In the rows, zero is written as 128.
Each row of numbers belongs to one of the objects below and depends on some of the facts about them. Some rows are named. Which object is each other row?

Some objects and their rows:
[135 117 128 105 126 124 130 130 130 115 121 122 136 160 129 131 118 123
 147 117 122 122 130 116 133 146 125 125] -> mefledruk
[ 94 109 132 107 160 124 138 123 119 117 122 120 152 113 126 109 181 150
  88 132 110  95 131 116 126 140 124 119] -> nitiral
[141 123 124 119 112 129 116 114 134 142 117 128 148 153 115 135 129 108
 120 114 122 132 125 125 130 122 121 110] -> nibo
[151 127 124 126 123 131 117 123 131 138 126 123 144 153 122 139 130  99
 122 122 128 138 126 126 130 121 130 109] -> dresil
[117 136 130 134 129 130 127 125 139 138 128 138 131 110 123 140 140 115
 107 113 131 138 128 143 130 122 129 114] -> kalin
[110 129 140 126 100 115 139 137 139 121 123 129 136  91 127 143 148 130
 131 119 111 120 128 124 130 113 121 124] -> sostul
[131 126 126 127 133 133 119 124 136 145 137 132 130 161 126 131 126 105
 131 107 124 145 127 137 125 113 130 104] -> lolerum
[151 121 118 106 118 129 131 126 125 135 136 117 141 160 131 133 110 119
 161 115 117 122 126 124 129 103 123 106] -> pogas
[107 124 150 132 105 112 136 145 147 122 128 129 114 133 138 130 135 116
 144 116 105 146 134 118 124 104 129 113] -> stabes
[123 124 128 119 115 123 130 122 135 134 121 131 139 127 122 134 135 125
 126 122 121 124 127 127 130 128 119 117] -> stosi
[134 119 127 115 128 125 132 131 130 124 126 120 135 139 128 139 122 121
 143 118 121 128 130 123 129 127 123 118] -> tribri
[144 130 115 120 118 134 129 118 129 140 134 125 144 139 124 141 124 106
 149 107 125 120 124 132 132 102 124 108] -> skepus
[107 137 141 133  96 110 132 143 156 127 119 142 112 112 125 156 142 131
 141 101 112 150 128 123 129 117 135 121] -> skitun
[146 124 119 114 129 131 123 123 128 133 132 125 143 163 123 138 117 113
 147 113 135 127 127 128 134 123 127 113] -> klagrer
[120 122 134 122 117 112 137 132 141 117 110 124 145 107 114 160 138 129
 120 129 123 123 133 121 136 135 115 125] -> maskesar
[136 113 138 108 115 129 133 128 130 120 127 118 147 165 132 122 103 112
 141 133 130 118 134 126 129 118 110 118] -> lofli
[139 117 140 126  98 137 127 121 140 122 107 114 145 138 127 110 103  87
 130 140 142 125 134 132 129 148 115 126] -> grumik
[116 123 135 119 125 122 137 132 136 114 114 126 123 114 129 138 136 127
 134 116 122 118 130 120 132 153 124 129] -> bofor
[148 114 113 101 131 125 128 115 127 128 124 125 154 174 110 155 100 136
 146 122 131 117 128 125 138 131 110 116] -> klagraskil
[138 120 122 107 117 130 117 114 132 144 124 132 143 166 122 120 127 110
 131 101 125 123 126 124 129 137 122 115] -> puskir

Some facts about the objects:
baston {μ=dritra, ζ=trisi, petris, Ω=trobrum, Θ=d}
biskur {μ=grostal, Ω=mesopa, Θ=c}
bofor {μ=stosi, Ω=petris, Θ=d}
bogir {μ=plemur, Ω=nitiral, Θ=e}
brafor {μ=rofon, Ω=tifle, Θ=a}
brebren {μ=dresil, ζ=bogir, brikar, drarir, Ω=kufik, Θ=d}
brebroni {Ω=liplol, Θ=c}
brikar {μ=plozo, Ω=stedok, Θ=d}
broskan {μ=gribrak, Ω=droplil, Θ=a, β=tinul}
busti {Ω=vurogris, Θ=a, β=redrom}
buvi {μ=fuvum, Ω=trobrum, Θ=a, β=mafos}
desim {μ=bofor, Ω=petris, Θ=b}
dibu {μ=stabes, ζ=skiberar, ralolos, Ω=fufudim, Θ=b}
difla {μ=plotrik, ζ=treskiklas, klemotrel, skefi, Ω=grumik, Θ=e, β=pleskul}
diflalam {μ=trosek, Ω=trolus, Θ=c}
doklosi {Ω=bofor, Θ=a}
draboflil {μ=desim, Ω=petris, Θ=b, β=trobrum}
drarir {Ω=flatres, Θ=a}
drebrur {μ=redrom, Ω=tinul, Θ=b}
dreken {μ=pigro, Ω=trolus, Θ=a}
dresil {μ=tubruk, ζ=vizom, grezafum, nopor, Ω=kufik, Θ=e}
dreza {ζ=driklil, bofor, subin, Ω=trisi, Θ=e, β=redrom}
driklil {μ=gizupo, Ω=trisi, Θ=a}
dritra {μ=klagrer, Ω=trobrum, Θ=e}
dritrar {μ=skepus, Ω=liplol, Θ=e}
droflek {μ=lolerum, ζ=drufli, Ω=trolus, Θ=c, β=trobrum}
droplil {ζ=gipa, sostul, gripuzos, skuflobik, Θ=a}
drufli {Ω=gribrak, Θ=c}
druski {ζ=pupli, Θ=b}
feludol {ζ=dritrar, Ω=nitiral, Θ=e}
fenun {μ=subin, Ω=gribrak, Θ=c}
fiflan {μ=skefi, Ω=plozo, Θ=c, β=plozo}
flatres {Θ=e}
flavuskik {μ=maskesar, Ω=lorin, Θ=a}
fleflo {ζ=vizom, brafor, Ω=nadu, Θ=e}
flemegrur {μ=mestol, ζ=desim, Ω=liplol, Θ=c}
flizin {Ω=sipo, Θ=a}
flofer {Θ=d}
flurok {Ω=tifle, Θ=a, β=tinul}
fotoku {μ=tata, Ω=grumik, Θ=d}
fufudim {Θ=d}
fugeza {μ=skastim, ζ=grostal, Ω=pleskul, Θ=d}
fusen {μ=flavuskik, ζ=fotoku, Ω=lorin, Θ=e, β=sipo}
fuvum {ζ=nitiral, Ω=trobrum, Θ=e}
gipa {μ=graflom, Ω=trisi, Θ=a}
gizupo {μ=lakel, ζ=lipun, sivom, maskesar, Ω=trisi, Θ=a}
gori {μ=skitun, Ω=fufudim, Θ=e}
graban {μ=naklol, Ω=druski, Θ=a}
graflom {μ=griflo, Ω=trisi, Θ=e}
grasupler {Ω=griflo, Θ=d, β=stedok}
grezafum {μ=tribri, Ω=stedok, Θ=c}
gribrak {Ω=droplil, Θ=a}
griflo {μ=dreza, Ω=trisi, Θ=c}
gripuzos {Θ=a}
grostal {μ=mago, Ω=mesopa, Θ=b}
grudru {Θ=d}
grumik {μ=ruzal, Ω=lodumam, Θ=c}
kagrin {μ=sketake, ζ=liplol, Ω=kufik, Θ=a, β=grumik}
kalin {μ=dreken, Ω=trolus, Θ=a}
kedriror {μ=driklil, Ω=trisi, Θ=c}
klagraskil {μ=reli, ζ=fiflan, trarus, Ω=stamuk, Θ=b}
klagrer {μ=buvi, ζ=drarir, maskesar, Ω=trobrum, Θ=e}
klemotrel {Ω=tinul, Θ=c}
kletrokek {μ=busti, Ω=vurogris, Θ=e, β=lofli}
klezira {μ=dritrar, Ω=liplol, Θ=c, β=feludol}
kloplim {ζ=stabes, Ω=fugeza, Θ=e}
klubrel {Θ=a}
klusu {μ=truskir, ζ=grudru, Ω=droplil, Θ=a}
kobrol {Θ=d}
kovik {μ=nitiral, Ω=klubrel, Θ=b}
kovos {μ=suflok, Ω=puskir, Θ=d}
kufik {μ=zafa, Ω=lodumam, Θ=b}
kugra {ζ=dritrar, Ω=druski, Θ=b}
lakel {μ=gipa, Ω=trisi, Θ=a}
liplistok {μ=kugra, Ω=druski, Θ=e}
liplol {μ=sostul, Ω=druski, Θ=a}
lipun {μ=klusu, Ω=droplil, Θ=e}
lodumam {Θ=a}
lofli {μ=flizin, Ω=sipo, Θ=a}
lolerum {μ=nugrol, ζ=paple, klezira, Ω=trolus, Θ=c}
lorin {μ=sevon, Ω=lodumam, Θ=c}
lotar {μ=saflidrik, Ω=mesopa, Θ=b, β=tinul}
mafos {ζ=skefi, Ω=brafor, Θ=c}
mago {μ=nadu, ζ=skitun, Ω=mesopa, Θ=b, β=togrok}
maskesar {μ=nibo, Ω=lorin, Θ=b}
mefledruk {μ=drarir, Ω=flatres, Θ=a}
mesopa {Θ=d}
mestol {μ=brebroni, Ω=liplol, Θ=c}
mimen {ζ=petris, Ω=kobrol, Θ=e}
munek {μ=klemotrel, ζ=fufudim, naklol, segril, novir, Ω=tinul, Θ=c}
nadu {μ=trarus, Ω=mesopa, Θ=a}
nagra {μ=noklum, Ω=kugra, Θ=a}
naklol {μ=liplol, Ω=druski, Θ=e, β=griflo}
naklor {μ=vizom, Ω=grudru, Θ=a}
nibo {ζ=driklil, sipo, Ω=lorin, Θ=b}
nitiral {Ω=klubrel, Θ=b}
noklam {μ=fotoku, Ω=grumik, Θ=d, β=fusen}
noklum {ζ=gribrak, Ω=kugra, Θ=e}
nopor {μ=treskiklas, Ω=nitiral, Θ=e}
novir {μ=vuvok, Ω=gripuzos, Θ=c}
nugrol {μ=kalin, Ω=trolus, Θ=a, β=nagra}
paple {μ=munek, Ω=tinul, Θ=c}
pazus {μ=skomak, Ω=lodumam, Θ=c, β=rudum}
petris {Θ=b}
pigro {μ=diflalam, ζ=pupli, flizin, Ω=trolus, Θ=a}
plamil {μ=flemegrur, ζ=subin, Ω=liplol, Θ=b}
plaskilar {μ=tinul, ζ=diflalam, Ω=lodumam, Θ=c, β=skovu}
plemok {μ=naklor, Ω=grudru, Θ=b, β=tinul}
plemur {μ=feludol, Ω=nitiral, Θ=e}
pleskul {Θ=e}
plotrik {μ=sopal, Ω=grumik, Θ=e}
plozo {ζ=grostal, Ω=stedok, Θ=b}
pogas {μ=klezira, ζ=bofor, rudum, Ω=liplol, Θ=c}
pupli {Ω=puskir, Θ=d, β=nitiral}
puskir {ζ=bofor, Θ=b}
raflas {ζ=fufudim, vizom, Ω=plozo, Θ=b}
raklolem {Ω=mefledruk, Θ=b}
ralolos {μ=troge, Ω=kobrol, Θ=d}
redrom {μ=paple, Ω=tinul, Θ=c}
reli {ζ=plemok, Ω=stamuk, Θ=b, β=kloplim}
rofon {μ=flurok, ζ=gori, Ω=tifle, Θ=a}
roskem {μ=kovik, Ω=klubrel, Θ=b}
rudum {μ=trobrum, Ω=grudru, Θ=a}
ruzal {μ=lorin, ζ=sivom, Ω=lodumam, Θ=d}
saflidrik {μ=biskur, ζ=brikar, truskir, Ω=mesopa, Θ=a}
sano {μ=brafor, Ω=tifle, Θ=a}
segril {μ=drebrur, Ω=tinul, Θ=c}
seplon {μ=lotar, ζ=fotoku, liplol, Ω=mesopa, Θ=b}
sevon {μ=kufik, ζ=fufudim, soklu, sipo, Ω=lodumam, Θ=c}
sipo {μ=skobro, Ω=pleskul, Θ=d}
sivom {μ=nagra, Ω=kugra, Θ=a}
skabrom {Ω=kufik, Θ=e}
skastim {μ=sipo, Ω=pleskul, Θ=a}
skefi {μ=raflas, Ω=plozo, Θ=a}
skepus {μ=skovu, ζ=sivom, troge, Ω=liplol, Θ=c}
sketake {μ=brebren, ζ=naklor, plemok, driklil, flizin, Ω=kufik, Θ=c}
skiberar {μ=skabrom, Ω=kufik, Θ=a}
skitun {Ω=fufudim, Θ=b, β=plotrik}
skobro {ζ=drufli, Ω=pleskul, Θ=a}
skomak {μ=grumik, ζ=lodumam, zafa, Ω=lodumam, Θ=e, β=klubrel}
skovu {μ=plamil, Ω=liplol, Θ=c}
skuflobik {Ω=lodumam, Θ=c}
soklu {μ=kovos, Ω=puskir, Θ=d}
sopal {μ=noklam, ζ=raklolem, sostul, noklam, Ω=grumik, Θ=a}
sostul {μ=liplistok, Ω=druski, Θ=b}
stabes {μ=gori, Ω=fufudim, Θ=d}
stamuk {ζ=plemur, troge, Θ=b}
stedok {Θ=c}
steklor {μ=sivom, ζ=paple, noklam, Ω=kugra, Θ=d}
stosi {Ω=petris, Θ=b}
subin {μ=zofebrin, Ω=gribrak, Θ=a}
suflok {μ=pupli, ζ=pleskul, brafor, Ω=puskir, Θ=a}
sumul {μ=skiberar, Ω=kufik, Θ=b}
tata {Ω=grumik, Θ=a}
tifle {Θ=e}
tinul {μ=skuflobik, Ω=lodumam, Θ=d}
togrok {μ=droflek, ζ=mestol, Ω=trolus, Θ=c, β=kobrol}
trarus {Ω=mesopa, Θ=a, β=kloplim}
trastuk {μ=nopor, ζ=nadu, Ω=nitiral, Θ=e}
treskiklas {μ=bogir, Ω=nitiral, Θ=a}
tribri {μ=brikar, Ω=stedok, Θ=c}
trisi {Θ=e}
trobrum {μ=plemok, Ω=grudru, Θ=e}
troge {μ=mimen, Ω=kobrol, Θ=e}
trolus {μ=dibu, Ω=fufudim, Θ=c}
trosek {Ω=trolus, Θ=a}
truskir {μ=broskan, Ω=droplil, Θ=e, β=mafos}
tubruk {μ=sumul, ζ=desim, broskan, Ω=kufik, Θ=a}
viflu {μ=togrok, Ω=trolus, Θ=c}
vizom {Ω=grudru, Θ=a}
vugrum {μ=viflu, Ω=trolus, Θ=a}
vurogris {ζ=kovik, Ω=flofer, Θ=d}
vuvok {ζ=mestol, dritrar, Ω=gripuzos, Θ=d}
zafa {μ=plaskilar, Ω=lodumam, Θ=c}
zofebrin {μ=drufli, Ω=gribrak, Θ=b}

Name these rows:
No name comes twice in this set of rows, the named rows included.
[129 117 135 122 124 114 139 140 137 109 115 111 133 110 125 156 127 127
 134 135 120 130 134 115 132 136 120 124] -> segril
[152 119 121 119 128 129 120 120 132 137 120 115 143 164 122 139 113 102
 139 121 122 135 128 120 128 119 123 106] -> sketake
[137 124 126 115 118 130 117 120 136 139 130 131 133 176 130 114 133 103
 135  99 127 128 128 124 127 134 129 114] -> droplil
[111 132 124 124 137 133 137 123 127 119 114 131 135  43 120 136 161 128
  87 125 132 110 126 139 132 172 127 137] -> nadu
[117 116 140 114 130 120 142 137 133 109 127 117 144 142 130 132 130 129
 136 138 126 112 135 120 132 119 116 120] -> rudum
[130 129 129 126 104 149 119 124 136 145 132 124 150 154 121  82 123  94
 128 125 143 126 124 144 120 127 133 106] -> feludol
[125 129 131 133 107 125 124 116 140 138 114 132 144 105 116 142 148 110
 103 122 124 129 125 128 131 127 121 115] -> sumul
[120 131 132 134 125 110 134 137 141 123 117 127 122  85 123 171 161 129
 122 115 109 139 128 113 133 129 134 121] -> noklam
[102 147 139 171 107 132 129 123 150 136 110 136 120  35 124 147 187  86
  81 112 133 132 123 142 130 126 139 124] -> skuflobik
[105 147 129 149 128 138 124 119 142 148 129 147 128  75 121 138 167 102
  80 108 136 137 123 156 127 125 135 116] -> trosek
[104 119 140 126 128 129 138 138 140 111 129 121 137 120 127 112 150 115
 125 122 141 108 133 126 131 141 129 125] -> pleskul
[146 126 115 113 135 127 119 125 129 149 133 133 122 135 127 147 119 124
 138 102 113 159 126 133 125 131 134 109] -> droflek
[121 145 120 137 114 127 138 129 139 123 111 139 128  26 115 176 142 124
 108 114 143 123 126 145 140 163 124 141] -> trarus
[130 133 121 117 134 113 136 134 130 119 120 130 123  58 125 178 143 144
 119 116 115 132 127 124 134 155 128 135] -> broskan

Now the same objects, written a new way:
Some rows with their names:
[129 133 133 122 133 127 106 135 121 145 107 128 138 132 128 130 128 138
 120 126 134 128 124 135 135 130 126 123] -> skefi
[ 91 135 158  97 126 121  82 148 130 129 119 123 140 120 127 109 146 143
 143 122 130 140 118 124 136 142  95 130] -> sivom
[123 121 119 127 118 137 122 132 131 145 117 123 124 132 121 124 131 149
 123 135 128 125 126 107 133 134 126 126] -> gipa
[134 137 135 121 134 122 100 137 120 151 101 124 145 135 127 131 130 128
 116 124 139 126 125 144 138 129 128 120] -> lofli
[134 135 137 119 137 122 100 136 118 148  98 125 143 135 130 131 128 129
 118 124 138 125 123 142 140 129 129 119] -> sano
[124 126 117 124 127 130 115 127 133 145 109 122 127 134 127 126 127 145
 119 132 131 126 129 118 139 142 125 116] -> stosi
[130 133 130 119 131 126 101 129 122 142  99 124 138 134 132 131 127 136
 118 127 135 128 130 136 142 138 129 116] -> kovik
[113 149 149 134 139  83 133 112 122  91 128 140 136 123 146 147 122 111
 132 108 119 145 117 162 138 120 121 107] -> seplon
[120  98  86 133 110 170 173 132 161 134 157 121  68 132 121  99 141 162
 139 151 117 108 134  66 124 144 129 138] -> skuflobik
[146 124 141 118 135 135  94 145 131 148 117 111 145 131 119 118 131 110
 105 123 135 130 146 157 127 135 128 127] -> fiflan
[143 137 146 107 140 125 105 146 119 149 110 126 141 130 125 124 127 122
 115 127 134 122 136 145 142 130 130 121] -> novir
[152 137 126 109 139 149 126 133 132 135 114 112 103 131 135 117 137 121
 131 130 145 114 138 127 140 121 127 141] -> grumik
[136 129 144 106 132 128 104 145 120 149 111 126 139 131 118 122 125 128
 116 132 134 126 138 134 138 132 129 120] -> viflu
[161 143 145 146 141  88 158 121 101 109 129 150 143 123 132 163 110 108
 102 114 123 141 139 168 127 102 150 104] -> pogas
[117  99 114 122 107 149 143 133 157 155 130 130 115 139 109 101 103 123
 139 156 100 103 143  80 130 132 138 125] -> mestol
[137 116  81 165 118 108 153 131 143  90 175  84 142  84 122 133 168  79
 149  96 162 120 117 199 116  91 115  71] -> fusen
[136 133 122 112 122 141 115 136 110 144 119 131 143 128 118 132 135 140
 138 136 143 125 119 105 124 116 130 149] -> trisi
[124 145 154 136 141  87 145 122 108 106 138 154 149 119 141 153 123 107
 140 115 124 137 104 152 121 104 129 129] -> trastuk
[127 127 133 147 130  97 153 123 134 102 156 144 143 117 134 143 131 110
 139 116 114 142 104 136 111 112 126 136] -> kloplim
[118 130 139 142 128  99 158 121 118 101 152 155 143 115 131 144 125 120
 146 123 114 138 106 123 115 109 125 132] -> noklum

Name these rows:
No name comes twice in this set of rows, the named rows included.
[159 142 111 157 122 103 166  93 104  97 129 144 125 130 135 169 108 130
 111 112 127 147 137 145 125 103 147 116] -> puskir
[136 141 124 124 142 138 119 127 131 141 102 116 109 136 142 128 140 128
 124 123 143 111 118 143 139 127 128 129] -> flavuskik
[140 120 125 137 129 136  96 136 144 147 115 107 146 133 123 121 140 117
 105 120 134 139 131 152 118 140 123 128] -> busti
[116 109 109 129 107 144 133 134 138 145 126 128 123 134 116 118 130 158
 127 141 117 125 129  89 126 137 124 128] -> kalin
[112 124 123 143 111 104 151  81 158 109 119 142 120 138 127 116  71  75
 172 143  85 109 137 110 132 102 141 114] -> kugra
[ 86 141 157 127 131  87 133 125 135  85 148 141 122 113 143 125 135 123
 153 113 109 148 105 137 129 126  99 122] -> gizupo
[122 121 114 159 114 100 173 103 128  97 146 146 121 124 132 152 114 138
 121 122 108 144 130 121 124 124 135 109] -> plamil
[146 132 115 113 130 157 136 133 133 132 123 116  95 134 128 108 136 133
 137 135 141 113 142 112 136 127 130 142] -> lorin
[111 125 134 145 126 103 166 121 124 100 157 153 131 115 134 141 126 124
 150 126 113 135 104 115 114 110 128 132] -> fuvum
[163  99  87 193 110 127 200 105 131 103 176 142 128 118 120 162 132 132
 106 126 114 150 127 119  82 109 150 140] -> dreza
[149 140 147  98 130 130  98 143 107 143 102 123 145 129 116 125 124 124
 123 128 145 128 145 136 139 121 131 130] -> trolus
[ 87 131 163 115 129  92 139 139 140  83 167 140 121 109 131 116 132 122
 153 118 105 147 121 126 130 129  97 122] -> skepus
[139 134 125 122 149 142 128 137 127 148 115 121 126 131 148 133 144 121
 131 130 145 111 108 134 135 119 130 143] -> plotrik

